Here is a tiny trained network, its code and every weight. The questions are about switching its units off for an input and a target symbol, where a switched-off unit gives its printed mean instead of its output.

import numpy as np


def w(rows, s, z=0):
    codes = np.array(rows[::2]) - 128.0
    scale = np.full(codes.shape[1], s)
    scale[-1] = z or s
    return codes * scale


def f(y):
    return np.maximum(y, 0)


def softmax(a):
    e = np.exp(a - a.max(-1, keepdims=True))
    return e / e.sum(-1, keepdims=True)


def log_softmax(a):
    a = a - a.max(-1, keepdims=True)
    return a - np.log(np.exp(a).sum(-1, keepdims=True))


def net(x, mask):
    ids = ['ΛΣβζημπ'.index(c) for c in x.split()]
    T = len(ids)
    res = E[ids] + P[:T]
    r = res
    for j in range(3):
        rows = slice(4 * j, 4 * j + 4)
        q, k, v = (r @ M[0][rows].T for M in (Q, K, V))
        z = softmax(np.where(np.tri(T) > 0, q @ k.T / 4**0.5, -1e9)) @ v
        o = O[0][rows]
        res = res + np.where(mask[j], z, o[:, -1]) @ o[:, :-1]
    y = f(res @ A[0][:, :-1].T + A[0][:, -1])
    res = res + np.where(mask[3:15], y, B[0][:, -1]) @ B[0][:, :-1]
    return log_softmax(res[-1] @ U[:, :-1].T + U[:, -1])


Q, K, V, O, A, B = {}, {}, {}, {}, {}, {}
E = w([
[33,106,82,79],'Λ',
[107,63,67,51],'Σ',
[134,254,214,180],'β',
[175,62,131,123],'ζ',
[58,88,107,166],'η',
[142,117,134,85],'μ',
[88,151,132,44],'π',
],0.015)
P = w([
[138,95,252,91],'0',
[127,155,39,101],'1',
[36,118,133,64],'2',
[119,170,44,103],'3',
[71,118,134,112],'4',
[126,173,47,105],'5',
[80,125,140,129],'6',
[123,174,48,104],'7',
[94,129,144,141],'8',
[123,172,43,105],'9',
[102,136,150,153],'10',
[120,176,42,95],'11',
[121,143,160,169],'12',
],0.02)
Q[0] = w([
[156,167,69,122],'h1',
[147,129,145,162],'h1',
[93,3,160,183],'h1',
[65,104,202,115],'h1',
[142,146,112,97],'h2',
[178,105,127,192],'h2',
[131,212,42,124],'h2',
[146,140,133,176],'h2',
[141,167,123,134],'h3',
[148,93,94,166],'h3',
[134,170,154,215],'h3',
[159,74,112,202],'h3',
],0.014)
K[0] = w([
[124,97,188,102],'h1',
[139,170,159,132],'h1',
[177,194,37,119],'h1',
[103,143,85,136],'h1',
[146,103,145,114],'h2',
[123,160,126,161],'h2',
[184,102,250,72],'h2',
[100,142,152,132],'h2',
[104,140,147,92],'h3',
[144,50,122,160],'h3',
[117,160,126,234],'h3',
[107,57,157,155],'h3',
],0.012)
V[0] = w([
[48,115,128,103],'h1',
[89,90,132,163],'h1',
[91,221,132,96],'h1',
[98,57,126,120],'h1',
[156,108,210,192],'h2',
[111,126,102,52],'h2',
[176,246,160,92],'h2',
[56,169,140,142],'h2',
[111,100,152,130],'h3',
[171,145,109,139],'h3',
[77,119,114,168],'h3',
[140,160,193,141],'h3',
],0.013)
O[0] = w([
[163,199,123,108,216],'h1',
[200,123,151,102,118],'h1',
[38,197,77,75,248],'h1',
[160,148,152,134,122],'h1',
[194,105,157,186,253],'h2',
[117,160,117,43,149],'h2',
[94,40,105,139,240],'h2',
[100,147,2,131,216],'h2',
[176,175,162,70,90],'h3',
[100,119,115,139,106],'h3',
[110,154,137,137,141],'h3',
[86,119,102,56,156],'h3',
],0.01,0.0072)
A[0] = w([
[100,101,241,90,63],'n1',
[133,187,121,100,133],'n2',
[88,143,153,117,150],'n3',
[100,157,182,57,158],'n4',
[199,159,81,181,92],'n5',
[75,108,151,205,126],'n6',
[82,50,90,102,103],'n7',
[169,129,160,246,247],'n8',
[124,183,102,206,129],'n9',
[126,175,138,40,165],'n10',
[172,53,97,64,220],'n11',
[97,76,165,168,127],'n12',
],0.013)
B[0] = w([
[189,188,52,58,144],'n1',
[154,147,109,142,213],'n2',
[146,128,77,147,186],'n3',
[115,83,157,213,217],'n4',
[193,75,98,56,176],'n5',
[137,169,107,143,186],'n6',
[240,169,212,150,211],'n7',
[63,60,194,131,225],'n8',
[89,81,58,100,196],'n9',
[176,141,158,145,250],'n10',
[2,181,109,143,167],'n11',
[214,202,118,136,164],'n12',
],0.0095,0.021)
U = w([
[230,98,30,72,1],'Λ',
[212,148,241,131,188],'Σ',
[151,60,114,254,140],'β',
[120,48,217,135,82],'ζ',
[199,12,89,66,106],'η',
[5,61,153,72,210],'μ',
[24,147,19,91,147],'π',
],0.007)

Each question gives the input, a string of symbols that net reads in full, and the target symbol t.
The units are the heads (4 rows each of Q, K, V and O) and the neurons (one row each of A and B). Each row of codes is followed by its name. A weight is (code - 128) times the scale printed after its matrix; where a second scale follows, it is the last column's (O, A, B and U).
mask holds one flag per unit, heads first, then neurons. A switched-off unit (its flag False) gives its mean, the last column of its rows in O or B, instead of its output. The means were averaged over made-up inputs and are rounded, as every weight is.
A unit's drop is (log p(t) with every unit on - log p(t) with that unit switched off) / (log p(t) with every unit on - log p(t) with every unit switched off).
The circuit of an input: a set's keep is (log p(t) with only the set's units on - log p(t) with every unit switched off) / (log p(t) with every unit on - log p(t) with every unit switched off). Starting from the 12 units with the biggest drops (on a tie, the unit counted first), units are removed one at a time, each time the one whose removal leaves the highest keep (on an exact tie, the one counted first), for as long as the keep stays at least 0.8.
units of the circuit, in order: the units of the circuit, biggest drop first
top k neurons: the k neurons with the biggest drops, biggest first
which heads matter: for each layer, one digit per head in row order, 1 if its drop is at least 0.15 and else 0, layers parted by /
input Λ Λ Λ Λ η β Σ ζ Λ, target π: which heads matter -> 101
input β η η, target Σ: which heads matter -> 010
input ζ π π β, target ζ: which heads matter -> 110
input Λ β Σ β β β Λ β β π, target Λ: top 2 neurons -> [n7 n8]
input β Λ Λ η β η μ, target Σ: top 4 neurons -> [n10 n9 n11 n4]
input η μ π Λ β η β β ζ β β π, target η: which heads matter -> 111
input ζ ζ β η β β μ β β β Σ ζ, target ζ: units of the circuit, in order -> [h2 n8 h1]
input ζ η π, target Σ: units of the circuit, in order -> [h2]
input Λ β η, target Σ: top 2 neurons -> [n7 n10]
input η β η η β ζ, target η: top 3 neurons -> [n5 n8 n7]
input β ζ Σ, target Σ: units of the circuit, in order -> [n10 h2]
input β η β Λ η Σ, target β: which heads matter -> 010
input β β Σ β β β Σ β ζ, target Σ: which heads matter -> 110
input η η η β π, target Σ: top 2 neurons -> [n10 n9]
input β β η μ, target β: units of the circuit, in order -> [h2]
input β β β β β, target π: which heads matter -> 100
input μ Σ Λ β β ζ β π β Λ μ β β, target π: which heads matter -> 000
input η η ζ β β β μ π μ β, target η: which heads matter -> 100
input η Λ ζ β β β β μ Σ, target Σ: units of the circuit, in order -> [h2 n10 n7]
input μ η η β β β, target μ: top neuron -> [n7]
